Here is a tiny trained network, its code and every weight. The questions are about switching its units off for an input and a class, where a switched-off unit gives its printed mean instead of its output.

import numpy as np


def w(rows, s, z=0):
    codes = np.array(rows[::2]) - 128.0
    scale = np.full(codes.shape[1], s)
    scale[-1] = z or s
    return codes * scale


def f(y):
    return np.maximum(y, 0)


def log_softmax(a):
    a = a - a.max(-1, keepdims=True)
    return a - np.log(np.exp(a).sum(-1, keepdims=True))


def net(x, mask):
    res = np.array(x, float).reshape(1, 8) / 4 @ E
    y = f(res @ A[0][:, :-1].T + A[0][:, -1])
    res = res + np.where(mask, y, B[0][:, -1]) @ B[0][:, :-1]
    return log_softmax(res[-1] @ U[:, :-1].T + U[:, -1])


A, B = {}, {}
E = w([
[228,1,69,224],'x0',
[218,227,212,241],'x1',
[127,130,128,129],'x2',
[30,197,27,229],'x3',
[127,128,128,132],'x4',
[127,131,128,127],'x5',
[128,129,129,127],'x6',
[20,31,251,221],'x7',
],0.0065)
A[0] = w([
[73,160,184,77,64],'N1',
[178,210,106,90,154],'N2',
[78,113,171,154,67],'N3',
[133,157,40,68,69],'N4',
[95,160,149,99,54],'N5',
[171,46,124,197,49],'N6',
[194,135,183,102,103],'N7',
[49,207,74,158,96],'N8',
[139,174,166,183,85],'N9',
[193,129,117,80,170],'N10',
[180,129,171,56,134],'N11',
[46,64,147,173,124],'N12',
[198,177,131,157,155],'N13',
[120,100,66,75,108],'N14',
[154,160,148,157,67],'N15',
[152,56,231,65,157],'N16',
[89,165,94,209,168],'N17',
[162,189,151,201,73],'N18',
[100,170,148,107,63],'N19',
[111,70,208,123,103],'N20',
[139,30,111,178,92],'N21',
[167,200,150,203,91],'N22',
[134,80,92,143,166],'N23',
[186,40,74,191,117],'N24',
[178,186,206,156,103],'N25',
[157,146,172,178,236],'N26',
[163,167,162,164,35],'N27',
[158,201,136,221,104],'N28',
[87,158,84,178,37],'N29',
[14,155,18,198,105],'N30',
[103,175,175,81,72],'N31',
[74,181,199,100,94],'N32',
[116,90,23,208,95],'N33',
[98,197,175,82,69],'N34',
[49,134,213,156,138],'N35',
[36,206,167,93,101],'N36',
[204,165,81,125,85],'N37',
[2,174,177,56,84],'N38',
[178,161,27,66,78],'N39',
[45,84,81,103,108],'N40',
[91,103,177,146,34],'N41',
[182,166,89,89,1],'N42',
[72,75,194,201,106],'N43',
[89,41,40,78,93],'N44',
[184,73,96,141,121],'N45',
[161,67,78,197,152],'N46',
],0.0093,0.0081)
B[0] = w([
[191,148,149,112,172],'N1',
[93,106,79,180,221],'N2',
[146,103,61,160,157],'N3',
[134,88,118,149,193],'N4',
[173,125,125,112,143],'N5',
[182,154,114,116,187],'N6',
[123,95,180,168,176],'N7',
[125,131,174,155,209],'N8',
[128,78,105,81,170],'N9',
[79,129,117,174,214],'N10',
[100,101,211,205,201],'N11',
[131,126,39,150,212],'N12',
[88,109,108,81,208],'N13',
[108,102,137,105,188],'N14',
[140,85,132,114,144],'N15',
[81,107,190,208,245],'N16',
[87,119,236,202,230],'N17',
[153,58,132,84,182],'N18',
[181,150,129,112,146],'N19',
[107,112,70,194,190],'N20',
[169,165,129,125,200],'N21',
[130,98,102,80,196],'N22',
[121,177,118,95,199],'N23',
[171,190,154,109,234],'N24',
[136,63,111,71,195],'N25',
[35,137,119,46,254],'N26',
[152,76,103,79,145],'N27',
[128,70,160,82,209],'N28',
[185,72,180,191,154],'N29',
[140,80,213,176,248],'N30',
[212,142,115,132,166],'N31',
[170,174,121,122,188],'N32',
[150,131,164,124,215],'N33',
[225,135,103,130,176],'N34',
[102,127,49,119,219],'N35',
[175,159,126,122,213],'N36',
[104,100,69,161,183],'N37',
[170,145,129,111,225],'N38',
[115,122,52,191,213],'N39',
[109,64,135,45,198],'N40',
[154,108,2,187,145],'N41',
[140,106,50,186,148],'N42',
[140,132,36,141,217],'N43',
[127,65,162,60,218],'N44',
[167,187,166,123,193],'N45',
[144,194,122,93,232],'N46',
],0.0077,0.0079)
U = w([
[136,128,121,109,255],'0',
[158,100,38,168,46],'1',
[153,49,129,25,50],'2',
[163,98,200,192,49],'3',
[246,196,122,92,78],'4',
[108,152,124,99,226],'5',
],0.011,0.013)

Each question gives the input, the list of numbers given to net, and the class t.
The units are the neurons (one row each of A and B). Each row of codes is followed by its name. A weight is (code - 128) times the scale printed after its matrix; where a second scale follows, it is the last column's (A, B and U).
mask holds one flag per neuron, in row order. A switched-off neuron (its flag False) gives its mean, the last column of its row in B, instead of its output. The means were averaged over made-up inputs and are rounded, as every weight is.
A unit's drop is (log p(t) with every unit on - log p(t) with that unit switched off) / (log p(t) with every unit on - log p(t) with every unit switched off).
The circuit of an input: a set's keep is (log p(t) with only the set's units on - log p(t) with every unit switched off) / (log p(t) with every unit on - log p(t) with every unit switched off). Starting from the 12 units with the biggest drops (on a tie, the unit counted first), units are removed one at a time, each time the one whose removal leaves the highest keep (on an exact tie, the one counted first), for as long as the keep stays at least 0.8.
units of the circuit, in order: the units of the circuit, biggest drop first
most important unit: the unit with the biggest drop
k most important neurons: the k neurons with the biggest drops, biggest first
drop of u: that unit's drop, to one decimal
input [-4,5,2,7,-5,0,-6,-4], class 3: units of the circuit, in order	(N17 N30)
input [8,-7,0,-5,2,-3,6,5], class 4: units of the circuit, in order	(N24 N21 N6)
input [-5,6,-8,-3,1,-2,-3,0], class 2: most important unit	N25
input [5,1,-4,-8,-7,-6,6,-7], class 3: 2 most important neurons	(N11 N7)
input [-7,4,0,8,-1,-4,8,-8], class 1: 2 most important neurons	(N2 N39)
input [-5,3,-7,7,-1,4,-3,-1], class 3: 4 most important neurons	(N30 N17 N8 N29)
input [1,8,-3,6,-5,-5,3,-7], class 2: units of the circuit, in order	(N28 N18 N22)
input [-7,3,-5,-8,-6,-1,0,-3], class 3: units of the circuit, in order	(N11 N16)
input [-3,-6,-3,6,0,1,-2,-4], class 2: 2 most important neurons	(N40 N44)
input [-5,-6,0,-8,3,-1,-1,4], class 3: 3 most important neurons	(N16 N11 N26)
input [-3,-8,6,8,-8,-7,4,-4], class 2: 3 most important neurons	(N40 N44 N16)
input [2,3,-1,-6,-3,-3,-4,6], class 1: 2 most important neurons	(N43 N20)
input [8,4,1,0,-2,7,5,-5], class 4: 3 most important neurons	(N24 N45 N46)
input [4,-3,0,-5,-6,3,4,1], class 5: most important unit	N30
input [-8,-2,-7,-8,-7,6,-7,-3], class 3: units of the circuit, in order	(N11 N16)
input [-3,-2,4,8,3,-1,6,6], class 3: 2 most important neurons	(N30 N17)
input [-5,-3,0,6,-6,-2,-4,7], class 1: 2 most important neurons	(N12 N35)
input [-8,5,8,-8,8,1,3,-6], class 3: 3 most important neurons	(N11 N7 N16)
input [7,-2,-3,-6,4,-1,8,1], class 4: drop of N21	0.2
input [-4,-3,-6,7,3,-4,-2,5], class 3: drop of N44	0.0
input [-2,-4,5,-7,-5,-3,-4,3], class 3: most important unit	N16
